Look-ups in named tables: a row name and a column name give one cell, copied from the table.

guv =
columns: vuzom, rito, vafovol, renurom, tutop, kulimu, vizi, nifa
baz: [0.061, 0.008, 0.211, -0.005, -0.132, -0.018, 0.108, 0.006]
rokoga: [-0.168, 0.004, 0.319, -0.182, -0.132, 0.178, -0.404, 0.005]
mibideb: [0.002, 0.000, -0.048, -0.363, -0.345, 0.189, -0.688, 0.005]
veba: [-0.143, 0.002, -0.025, -0.099, 0.068, 0.550, -0.073, 0.005]
midif: [-0.008, -0.001, -0.048, 0.128, 0.242, -0.043, 0.303, 0.001]
zaras: [-0.288, 0.010, 0.201, 0.317, 0.149, -0.153, 0.495, 0.003]
bado: [0.659, -0.002, -0.307, -0.125, -0.155, -0.456, -0.266, 0.000]
fab: [0.333, -0.005, 0.051, -0.118, -0.310, -0.915, -0.134, 0.003]
saliko: [-0.007, 0.006, -0.022, -0.135, -0.044, 0.435, -0.425, 0.003]
fam: [-0.461, 0.004, 0.244, -0.081, -0.062, 0.167, -0.300, 0.004]
ramo: [0.773, -0.004, -0.491, -0.132, 0.047, -0.047, -0.150, 0.000]

rito of zaras: 0.010
vafovol of fab: 0.051
tutop of fab: -0.310
vuzom of veba: -0.143
nifa of midif: 0.001
vizi of mibideb: -0.688
tutop of rokoga: -0.132
renurom of zaras: 0.317
vafovol of saliko: -0.022
renurom of baz: -0.005
vizi of baz: 0.108
rito of rokoga: 0.004
nifa of mibideb: 0.005
vafovol of mibideb: -0.048
nifa of zaras: 0.003
vuzom of mibideb: 0.002
vuzom of saliko: -0.007
renurom of bado: -0.125
vuzom of zaras: -0.288
nifa of ramo: 0.000

fufum =
|  | zoke | labad | dedur | lomivu | vuvosaf |
|---|---|---|---|---|---|
| kemugom | 53 | 42 | 77 | 13 | 158 |
| nugubep | 42 | 73 | 86 | 39 | 112 |
| nolug | 192 | 139 | 123 | 197 | 76 |
| val | 32 | 57 | 78 | 32 | 122 |
| zomuvof | 47 | 77 | 86 | 7 | 112 |

nolug, vuvosaf: 76
kemugom, labad: 42
nolug, lomivu: 197
zomuvof, labad: 77
nugubep, labad: 73
kemugom, zoke: 53
zomuvof, vuvosaf: 112
kemugom, dedur: 77

buv =
|  | boko | bilot |
|---|---|---|
| sep | 187 | 192 |
| vod | 539 | 529 |
| bev | 316 | 327 |
| fiso | 867 | 858 |
| zamigip | 511 | 512 |
| sutodep | 539 | 532 |
| luvepo | 565 | 551 |

sep, boko: 187
luvepo, boko: 565
zamigip, boko: 511
sep, bilot: 192
fiso, boko: 867
vod, boko: 539
luvepo, bilot: 551
bev, boko: 316
sutodep, boko: 539
sutodep, bilot: 532
fiso, bilot: 858
bev, bilot: 327
vod, bilot: 529
zamigip, bilot: 512

zupo =
	nav	kat	fololol	zabimu	garube	nugi	duf	felenuf	natolov
bol	0.5	0.4	0.6	0.3	0.5	0.4	0.7	0.6	0.5
navoku	0.5	0.4	0.5	0.5	0.2	0.3	0.8	0.6	0.5
bepiz	0.3	0.5	0.4	0.7	0.9	0.6	0.1	0.2	0.1
ladiba	0.6	0.4	0.5	0.4	0.3	0.4	0.6	0.5	0.6
tomu	0.4	0.6	0.9	0.6	0.6	0.6	0.3	0.3	0.1
nevuf	0.5	0.4	0.5	0.5	0.2	0.3	0.8	0.6	0.6
res	0.6	0.5	0.4	0.5	0.4	0.3	0.4	0.6	0.5

felenuf of tomu = 0.3
nugi of navoku = 0.3
nav of res = 0.6
natolov of bol = 0.5
fololol of navoku = 0.5
kat of navoku = 0.4
kat of res = 0.5
fololol of nevuf = 0.5
felenuf of bol = 0.6
natolov of bepiz = 0.1
zabimu of bepiz = 0.7
kat of bol = 0.4
zabimu of ladiba = 0.4
nav of ladiba = 0.6
kat of ladiba = 0.4

tufu
|  | dageget | terurem | lamad |
|---|---|---|---|
| lobu | 124 | 69 | 148 |
| nez | 8 | 205 | 80 |
| vid | 100 | 245 | 128 |
| nef | 161 | 142 | 206 |
| vofel | 128 | 136 | 47 |
| nudulep | 141 | 205 | 99 |

terurem of lobu: 69
dageget of nef: 161
terurem of nez: 205
terurem of nef: 142
lamad of vid: 128
terurem of vofel: 136

pes =
,voke,fosu,saseme,pur,lub,zibuda,neb,mes,lem
papor,2004,8678,5430,8612,3824,5946,6470,4429,3697
fogig,6132,8038,5430,4385,5733,6747,6470,4429,5255
fotine,6132,6120,3846,5970,5351,5946,883,5550,6814
rizatu,4756,5481,4638,5442,4588,3945,8333,6110,5255
tob,8197,6120,7014,4385,4970,5546,5539,7231,4476
nota,5444,2923,6222,5442,5733,3544,5539,8353,4476

papor, pur => 8612
tob, neb => 5539
papor, mes => 4429
papor, neb => 6470
nota, saseme => 6222
tob, mes => 7231
rizatu, neb => 8333
papor, lub => 3824
rizatu, voke => 4756
fotine, pur => 5970
fotine, lem => 6814
rizatu, pur => 5442
tob, pur => 4385
fogig, zibuda => 6747

